Below are the code and all the weights of a small trained network. Each question names an input and a target symbol and asks about switching units off, where a switched-off unit gives its printed mean instead of its output.

import numpy as np


def w(rows, s, z=0):
    codes = np.array(rows[::2]) - 128.0
    scale = np.full(codes.shape[1], s)
    scale[-1] = z or s
    return codes * scale


def norm(h):
    return h / np.sqrt((h * h).mean(-1, keepdims=True) + 1e-5)


def f(y):
    return np.maximum(y, 0)


def softmax(a):
    e = np.exp(a - a.max(-1, keepdims=True))
    return e / e.sum(-1, keepdims=True)


def log_softmax(a):
    a = a - a.max(-1, keepdims=True)
    return a - np.log(np.exp(a).sum(-1, keepdims=True))


def net(x, mask):
    ids = ['ΔΛΠΦαβζθμτω'.index(c) for c in x.split()]
    T = len(ids)
    res = E[ids] + P[:T]
    r = norm(res)
    for j in range(2):
        rows = slice(3 * j, 3 * j + 3)
        q, k, v = (r @ M[0][rows].T for M in (Q, K, V))
        z = softmax(np.where(np.tri(T) > 0, q @ k.T / 3**0.5, -1e9)) @ v
        o = O[0][rows]
        res = res + np.where(mask[j], z, o[:, -1]) @ o[:, :-1]
    y = f(norm(res) @ A[0][:, :-1].T + A[0][:, -1])
    res = res + np.where(mask[2:6], y, B[0][:, -1]) @ B[0][:, :-1]
    return log_softmax(norm(res)[-1] @ U[:, :-1].T + U[:, -1])


Q, K, V, O, A, B = {}, {}, {}, {}, {}, {}
E = w([
[120,159,167,161,80,80,137,119],'Δ',
[123,76,25,171,80,147,137,171],'Λ',
[107,100,117,177,170,67,89,134],'Π',
[103,119,145,126,65,135,199,149],'Φ',
[157,86,136,114,213,78,111,178],'α',
[110,204,68,122,42,95,110,227],'β',
[54,114,85,83,164,151,169,2],'ζ',
[151,97,178,191,143,136,121,105],'θ',
[198,166,144,82,168,63,127,103],'μ',
[52,111,164,84,94,108,63,173],'τ',
[143,50,128,88,118,151,66,115],'ω',
],0.019)
P = w([
[112,53,161,64,135,2,134,104],'0',
[106,129,145,28,226,84,156,126],'1',
[121,76,164,27,137,100,144,103],'2',
[123,93,151,34,156,96,124,82],'3',
[113,85,169,52,99,101,149,81],'4',
[104,100,174,61,100,106,141,72],'5',
[106,88,155,48,128,99,143,68],'6',
[126,86,178,63,106,101,123,73],'7',
[76,110,123,33,176,89,108,69],'8',
[104,128,163,34,181,81,95,93],'9',
],0.0053)
Q[0] = w([
[124,238,130,95,120,214,42,208],'H0',
[155,26,151,91,95,91,95,2],'H0',
[50,158,138,143,132,194,90,157],'H0',
[122,151,96,176,119,246,100,77],'H1',
[110,240,152,238,193,237,112,206],'H1',
[141,160,147,176,117,187,123,242],'H1',
],0.0047)
K[0] = w([
[63,104,71,152,214,139,152,227],'H0',
[181,110,47,64,93,142,58,105],'H0',
[184,148,109,98,88,92,124,174],'H0',
[173,111,100,136,150,66,150,194],'H1',
[209,160,66,116,144,47,144,171],'H1',
[138,91,136,79,131,55,254,130],'H1',
],0.0063)
V[0] = w([
[215,73,178,67,97,164,121,44],'H0',
[80,86,145,93,119,118,123,134],'H0',
[191,174,46,89,121,65,155,189],'H0',
[91,147,38,114,156,86,204,3],'H1',
[209,75,181,207,148,114,214,121],'H1',
[90,159,198,106,122,137,131,192],'H1',
],0.0078)
O[0] = w([
[155,197,173,77,183,169,86,130,253],'H0',
[88,80,22,144,199,144,114,163,222],'H0',
[254,152,67,104,110,28,224,139,147],'H0',
[97,144,93,98,185,101,179,10,152],'H1',
[116,219,128,223,210,213,190,168,76],'H1',
[53,195,216,95,89,43,132,170,122],'H1',
],0.0074,0.0049)
A[0] = w([
[194,89,1,36,127,211,128,173,191],'N0',
[228,154,172,195,96,206,112,151,3],'N1',
[137,208,147,141,122,64,118,114,122],'N2',
[210,126,149,245,107,225,45,77,8],'N3',
],0.0064,0.0039)
B[0] = w([
[119,177,134,130,67,254,146,162,253],'N0',
[133,172,128,71,170,117,94,98,135],'N1',
[124,133,125,159,133,129,55,89,179],'N2',
[109,152,205,165,164,136,102,180,148],'N3',
],0.012,0.0055)
U = w([
[118,213,176,191,54,83,65,79,29],'Δ',
[225,95,73,213,63,164,133,124,158],'Λ',
[141,52,37,224,145,82,69,131,126],'Π',
[75,144,187,90,116,102,228,174,54],'Φ',
[173,87,109,96,206,112,173,246,67],'α',
[188,178,47,135,50,70,88,187,239],'β',
[109,101,69,88,132,160,137,33,149],'ζ',
[128,186,210,214,172,183,116,155,182],'θ',
[254,220,133,91,128,97,141,102,252],'μ',
[85,76,164,28,54,60,56,180,91],'τ',
[159,118,164,68,82,218,22,144,97],'ω',
],0.0063,0.0032)

Each question gives the input, a string of symbols that net reads in full, and the target symbol t.
The units are the heads (3 rows each of Q, K, V and O) and the neurons (one row each of A and B). Each row of codes is followed by its name. A weight is (code - 128) times the scale printed after its matrix; where a second scale follows, it is the last column's (O, A, B and U).
mask holds one flag per unit, heads first, then neurons. A switched-off unit (its flag False) gives its mean, the last column of its rows in O or B, instead of its output. The means were averaged over made-up inputs and are rounded, as every weight is.
A unit's drop is (log p(t) with every unit on - log p(t) with that unit switched off) / (log p(t) with every unit on - log p(t) with every unit switched off).
The circuit of an input: a set's keep is (log p(t) with only the set's units on - log p(t) with every unit switched off) / (log p(t) with every unit on - log p(t) with every unit switched off). Starting from all 6 units, units are removed one at a time, each time the one whose removal leaves the highest keep (on an exact tie, the one counted first), for as long as the keep stays at least 0.8.
circuit, biggest first: the units of the circuit, biggest drop first
heads that matter: for each layer, one digit per head in row order, 1 if its drop is at least 0.15 and else 0, layers parted by /
drop when u is switched off: that unit's drop, to one decimal
input θ μ α, target θ: heads that matter => 01
input μ ω Λ ζ ζ ω Δ ζ α, target ζ: heads that matter => 01
input Π α Δ Δ μ θ θ μ, target θ: circuit, biggest first => H1
input Φ Φ τ Φ, target τ: circuit, biggest first => H1, N0
input θ α Δ Φ, target θ: heads that matter => 11
input α ω μ τ Δ, target τ: heads that matter => 01
input ζ Λ Δ, target ζ: heads that matter => 01
input ζ μ θ θ Π, target θ: heads that matter => 11
input μ μ α, target μ: heads that matter => 10
input τ Δ μ Φ α α β τ μ, target τ: heads that matter => 01
input ζ α θ Δ, target θ: drop when N0 is switched off => -0.1
input α ω θ α Δ, target θ: drop when H1 is switched off => 0.9
input ζ Φ α Λ τ Λ Λ ζ α Φ, target ζ: drop when N2 is switched off => -0.1
input μ θ Π, target θ: drop when N3 is switched off => 0.0
